Each row is followed by roughly how far along a hidden order it lies, from 0 to 30. A new part has a new order.
-.19; -.16; .00; -.88; .02; .51; -.17; -.12; .00; .12; .34; -.36; .01; .14; -.05; .13; .02; .12; -.27; .20; .40; .00; -.03; -.27 : 30
.13; .27; -.06; .76; -.06; -.54; .21; .10; .18; -.13; -.34; .39; -.01; -.39; .10; -.13; .17; -.29; .23; -.22; -.43; .07; .00; .03 : 0
-.15; -.10; .01; -.75; .00; .41; -.12; -.11; .08; .07; .25; -.28; .02; .09; .00; .12; .10; .10; -.20; .16; .32; .04; -.04; -.30 : 27
-.07; .01; -.03; -.17; .00; .16; -.02; -.03; .06; .03; .08; -.04; .00; -.10; .00; .02; .07; -.06; -.08; .03; .06; .03; -.02; -.14 : 17
-.11; -.04; -.04; -.92; .06; .43; -.10; -.04; .09; .08; .13; -.04; .07; .00; -.13; .09; -.07; -.05; -.10; .05; .24; -.12; .04; .02 : 22
-.05; .00; -.05; -.06; .03; .17; .01; -.01; -.05; .04; .08; .02; .00; -.15; -.06; .01; -.02; -.09; -.08; -.02; .01; -.03; .02; -.02 : 16
-.07; .01; -.04; -.14; .02; .20; -.02; -.02; -.02; .03; .08; -.01; .00; -.15; -.03; .01; .02; -.07; -.09; .01; .03; .00; .00; -.08 : 16
-.11; -.03; .00; -.64; -.01; .29; -.08; -.09; .15; .05; .14; -.15; .03; .02; .01; .10; .10; .02; -.14; .09; .22; .02; -.02; -.22 : 22
-.04; .03; -.06; .23; .02; .09; -.03; .01; -.13; .01; .06; .04; -.03; -.20; -.03; -.04; .01; -.14; -.04; -.05; -.11; .02; .00; -.05 : 13
-.08; -.04; .01; -.65; -.02; .31; -.11; -.10; .17; .06; .16; -.18; .02; .05; .04; .10; .13; .05; -.14; .12; .26; .05; -.04; -.28 : 24

New part:
.04; -.41; .17; -.32; .06; .20; .13; -.22; -.29; .01; -.52; .10; -.21; .14; .16; .27; .17; -.08; -.42; -.35 : 30
.10; -.09; -.05; .00; -.18; .24; -.14; .20; -.18; .31; -.08; .04; .59; .07; .37; -.15; .12; .36; .12; .09 : 30
-.24; .02; -.01; -.16; .07; .12; -.05; -.10; -.20; .17; -.38; .05; .38; .01; -.05; .09; .00; .28; -.29; -.17 : 23
.08; -.16; .10; -.15; .06; .17; .12; -.08; -.06; .20; -.31; .08; .21; -.01; .10; .09; .05; .21; -.54; -.25 : 28
.12; -.50; .08; -.18; .05; .13; .48; -.13; -.06; .17; .42; -.02; -.09; .14; .32; .10; .05; .10; .05; -.18 : 24
-.52; .34; -.23; -.04; -.13; -.13; -.76; .02; -.47; -.15; -.64; .03; .43; -.14; -.31; -.09; .11; .06; .48; .24 : 6
.09; -.16; -.03; -.07; -.05; -.11; .12; -.01; -.10; -.18; .37; -.04; -.38; .07; .19; -.01; .09; -.19; .56; .13 : 9
-.31; -.03; -.03; -.23; .07; .08; -.05; -.09; -.22; .09; -.36; .04; .39; -.07; -.27; .14; .01; .26; -.15; -.17 : 21
-.36; .26; -.04; -.03; .24; -.13; -.03; -.17; -.09; -.30; -.49; .01; .00; -.14; -.65; .09; -.07; -.09; -.12; -.06 : 2
-.08; -.19; -.09; -.06; .00; -.13; .15; -.02; -.04; -.17; .67; -.08; -.44; .05; .00; .00; .00; -.16; .74; .12 : 3
.05; -.37; .04; -.22; .01; .18; .21; -.06; -.21; .16; .17; .03; .11; .13; .30; .05; .14; .18; -.05; -.23 : 29
-.47; .01; .00; -.21; .11; .04; .00; -.12; -.13; .08; -.17; .03; .41; -.08; -.19; .07; -.02; .27; -.14; -.19 : 18
-.18; .09; .01; .10; .31; -.09; .51; -.18; .46; .05; .59; -.07; .11; -.16; -.40; .05; -.34; .17; -.42; -.24 : 0
-.03; -.31; -.01; -.14; -.01; -.02; .18; -.10; -.22; -.15; .45; -.03; -.51; .13; .19; .05; .05; -.19; .61; .04 : 12
-.02; -.18; .03; -.19; -.04; .15; -.07; -.03; -.27; .21; -.40; .05; .33; .04; .10; .05; .14; .32; -.17; -.13 : 29
